Below are the code and all the weights of a small trained network. Each question names an input and a target symbol and asks about switching units off, where a switched-off unit gives its printed mean instead of its output.

import numpy as np


def w(rows, s, z=0):
    codes = np.array(rows[::2]) - 128.0
    scale = np.full(codes.shape[1], s)
    scale[-1] = z or s
    return codes * scale


def f(y):
    return y / 2 * (1 + np.tanh(0.7978845608 * (y + 0.044715 * y**3)))


def softmax(a):
    e = np.exp(a - a.max(-1, keepdims=True))
    return e / e.sum(-1, keepdims=True)


def log_softmax(a):
    a = a - a.max(-1, keepdims=True)
    return a - np.log(np.exp(a).sum(-1, keepdims=True))


def net(x, mask):
    ids = ['αγδεζηθλμσφψω'.index(c) for c in x.split()]
    T = len(ids)
    res = E[ids] + P[:T]
    u = 0
    for l in range(2):
        q, k, v = (res @ M[l].T for M in (Q, K, V))
        z = softmax(np.where(np.tri(T) > 0, q @ k.T / 4**0.5, -1e9)) @ v
        res = res + np.where(mask[u], z, O[l][:, -1]) @ O[l][:, :-1]
        u += 1
        y = f(res @ A[l][:, :-1].T + A[l][:, -1])
        res = res + np.where(mask[u : u + 12], y, B[l][:, -1]) @ B[l][:, :-1]
        u += 12
    return log_softmax(res[-1] @ U[:, :-1].T + U[:, -1])


Q, K, V, O, A, B = {}, {}, {}, {}, {}, {}
E = w([
[202,106,147,32],'α',
[119,139,124,253],'γ',
[152,177,137,53],'δ',
[147,130,143,142],'ε',
[135,180,135,99],'ζ',
[100,234,124,128],'η',
[171,105,151,111],'θ',
[132,198,129,82],'λ',
[165,132,141,86],'μ',
[189,47,162,150],'σ',
[107,190,123,187],'φ',
[198,72,160,84],'ψ',
[159,70,152,221],'ω',
],0.0051)
P = w([
[100,126,253,129],'0',
[183,173,216,143],'1',
[108,94,58,133],'2',
[238,180,110,158],'3',
[95,166,45,124],'4',
[139,69,80,141],'5',
[212,193,201,142],'6',
[106,48,22,148],'7',
[241,213,223,157],'8',
[41,48,50,110],'9',
[208,126,211,169],'10',
],0.0041)
Q[0] = w([
[203,196,62,163],'L0H1',
[173,200,132,158],'L0H1',
[152,1,2,72],'L0H1',
[113,195,71,192],'L0H1',
],0.0062)
K[0] = w([
[95,151,64,172],'L0H1',
[93,107,80,147],'L0H1',
[145,255,202,180],'L0H1',
[176,166,31,120],'L0H1',
],0.0069)
V[0] = w([
[151,122,37,125],'L0H1',
[118,145,175,129],'L0H1',
[134,159,186,120],'L0H1',
[133,143,255,114],'L0H1',
],0.013)
O[0] = w([
[118,121,216,113,50],'L0H1',
[140,138,106,145,177],'L0H1',
[170,146,103,146,199],'L0H1',
[188,141,1,134,252],'L0H1',
],0.0095,0.0021)
A[0] = w([
[177,122,129,59,145],'L0N1',
[142,163,189,180,246],'L0N2',
[177,123,200,152,59],'L0N3',
[82,95,130,197,138],'L0N4',
[128,194,127,106,195],'L0N5',
[111,197,93,94,111],'L0N6',
[120,54,97,76,200],'L0N7',
[156,75,119,117,127],'L0N8',
[254,170,211,154,250],'L0N9',
[159,122,127,72,68],'L0N10',
[71,173,159,136,60],'L0N11',
[101,149,149,115,6],'L0N12',
],0.0088,0.0019)
B[0] = w([
[183,109,166,70,144],'L0N1',
[149,144,204,181,176],'L0N2',
[109,128,207,97,119],'L0N3',
[94,69,165,171,134],'L0N4',
[148,198,131,120,161],'L0N5',
[114,205,110,103,145],'L0N6',
[165,98,70,95,142],'L0N7',
[148,75,114,101,138],'L0N8',
[250,177,201,160,252],'L0N9',
[145,107,157,63,116],'L0N10',
[68,120,252,111,97],'L0N11',
[69,130,189,82,89],'L0N12',
],0.014,0.0034)
Q[1] = w([
[197,136,182,106],'L1H1',
[106,171,142,86],'L1H1',
[1,72,97,53],'L1H1',
[113,109,230,111],'L1H1',
],0.022)
K[1] = w([
[28,54,105,104],'L1H1',
[162,93,122,184],'L1H1',
[238,204,27,234],'L1H1',
[101,61,6,88],'L1H1',
],0.016)
V[1] = w([
[54,229,96,244],'L1H1',
[146,26,109,252],'L1H1',
[133,145,116,120],'L1H1',
[82,112,161,191],'L1H1',
],0.014)
O[1] = w([
[56,130,209,2,213],'L1H1',
[37,49,14,99,239],'L1H1',
[144,133,134,119,170],'L1H1',
[50,117,143,119,2],'L1H1',
],0.015,0.0061)
A[1] = w([
[154,121,187,148,144],'L1N1',
[95,100,138,168,88],'L1N2',
[150,69,166,85,166],'L1N3',
[79,133,138,122,75],'L1N4',
[115,178,123,149,142],'L1N5',
[144,108,21,161,198],'L1N6',
[71,92,29,110,88],'L1N7',
[156,118,59,107,216],'L1N8',
[37,136,190,239,170],'L1N9',
[104,113,2,152,3],'L1N10',
[158,122,91,179,62],'L1N11',
[71,108,91,69,198],'L1N12',
],0.0092,0.0039)
B[1] = w([
[91,131,124,70,165],'L1N1',
[97,129,137,160,132],'L1N2',
[128,189,119,124,173],'L1N3',
[165,128,170,149,160],'L1N4',
[142,102,132,115,139],'L1N5',
[20,147,101,106,242],'L1N6',
[119,217,175,204,239],'L1N7',
[109,147,145,188,206],'L1N8',
[98,43,165,168,134],'L1N9',
[194,86,126,6,224],'L1N10',
[183,188,161,154,205],'L1N11',
[168,76,33,129,249],'L1N12',
],0.02,0.018)
U = w([
[150,181,102,101,196],'α',
[101,143,141,150,231],'γ',
[52,107,168,186,220],'δ',
[55,146,191,254,165],'ε',
[20,127,82,123,53],'ζ',
[145,112,164,125,114],'η',
[118,209,143,188,1],'θ',
[151,121,172,109,103],'λ',
[78,150,199,77,77],'μ',
[154,21,114,44,131],'σ',
[221,126,169,162,66],'φ',
[29,210,148,138,13],'ψ',
[177,82,56,212,80],'ω',
],0.0033,0.0097)

Each question gives the input, a string of symbols that net reads in full, and the target symbol t.
The units are the heads (4 rows each of Q, K, V and O) and the neurons (one row each of A and B). Each row of codes is followed by its name. A weight is (code - 128) times the scale printed after its matrix; where a second scale follows, it is the last column's (O, A, B and U).
mask holds one flag per unit, layer by layer, with each layer's heads first. A switched-off unit (its flag False) gives its mean, the last column of its rows in O or B, instead of its output. The means were averaged over made-up inputs and are rounded, as every weight is.
A unit's drop is (log p(t) with every unit on - log p(t) with that unit switched off) / (log p(t) with every unit on - log p(t) with every unit switched off).
The circuit of an input: a set's keep is (log p(t) with only the set's units on - log p(t) with every unit switched off) / (log p(t) with every unit on - log p(t) with every unit switched off). Starting from the 12 units with the biggest drops (on a tie, the unit counted first), units are removed one at a time, each time the one whose removal leaves the highest keep (on an exact tie, the one counted first), for as long as the keep stays at least 0.8.
units of the circuit, in order: the units of the circuit, biggest drop first
unit that matters most: the unit with the biggest drop
k most important neurons: the k neurons with the biggest drops, biggest first
top k neurons in layer l: the k neurons of layer l with the biggest drops, biggest first
input α φ σ, target σ: top 2 neurons in layer 1 : L1N7, L1N11
input η μ μ ω α φ μ σ α γ α, target ω: top 2 neurons in layer 0 : L0N9, L0N1
input γ φ φ, target σ: units of the circuit, in order : L1N7, L1N11
input δ ψ λ ω ω, target ζ: unit that matters most : L0H1
input ε φ δ, target σ: 2 most important neurons : L0N9, L1N7
input σ ω δ ζ, target φ: 3 most important neurons : L1N6, L0N6, L0N9
input γ φ φ φ λ θ γ ε γ ω φ, target ζ: units of the circuit, in order : L1H1, L1N6, L0N4
input γ δ φ γ μ, target ω: top 2 neurons in layer 0 : L0N9, L0N2
input ε ω γ γ ψ, target ω: 3 most important neurons : L1N12, L0N2, L0N9
input η θ ω η γ ω δ γ, target φ: units of the circuit, in order : L1H1, L1N6
input θ η μ γ γ θ δ ω γ γ φ, target ω: top 2 neurons in layer 0 : L0N4, L0N9
input η γ η, target ω: 2 most important neurons : L0N9, L1N12
input λ φ δ ζ η γ φ, target ω: top 2 neurons in layer 0 : L0N5, L0N4
input α γ φ θ γ λ δ σ ζ δ η, target φ: units of the circuit, in order : L0N9, L1H1, L1N6
input σ σ γ σ, target ω: 2 most important neurons : L0N9, L1N12
input φ ω μ ζ φ γ γ θ μ φ ω, target σ: units of the circuit, in order : L1N7
input γ δ ε η φ ζ γ δ α, target φ: units of the circuit, in order : L1N6, L0N9
input ω θ γ ζ μ ε α δ γ η λ, target μ: units of the circuit, in order : L1H1, L1N12, L0N9, L0N6
input ω γ γ, target ω: 4 most important neurons : L1N12, L1N6, L1N7, L0N9
input ε ω γ ω, target ω: most important neuron : L1N12
input φ ψ γ ω λ ω γ δ δ γ, target φ: units of the circuit, in order : L1H1, L1N6, L0N5, L0N9
input ψ η δ σ, target φ: units of the circuit, in order : L0N9, L1H1, L1N6
input γ ψ ψ θ η θ δ ψ ε ω γ, target ζ: top 2 neurons in layer 0 : L0N9, L0N4
input γ ε φ ω ε, target ζ: top 2 neurons in layer 1 : L1N6, L1N7
input ζ δ ω μ φ η η γ ω δ ε, target φ: units of the circuit, in order : L1H1, L1N6
input ε λ δ ψ σ μ η ω ψ, target ζ: 2 most important neurons : L1N6, L1N7
input φ φ γ δ θ φ ψ, target σ: units of the circuit, in order : L1N7
input γ σ φ γ σ γ λ, target ω: 3 most important neurons : L1N12, L0N4, L1N6
input γ δ γ ω σ γ ω μ φ μ, target σ: units of the circuit, in order : L1N7, L1N11
input μ δ α σ λ γ ε, target ω: top 2 neurons in layer 0 : L0N4, L0N5
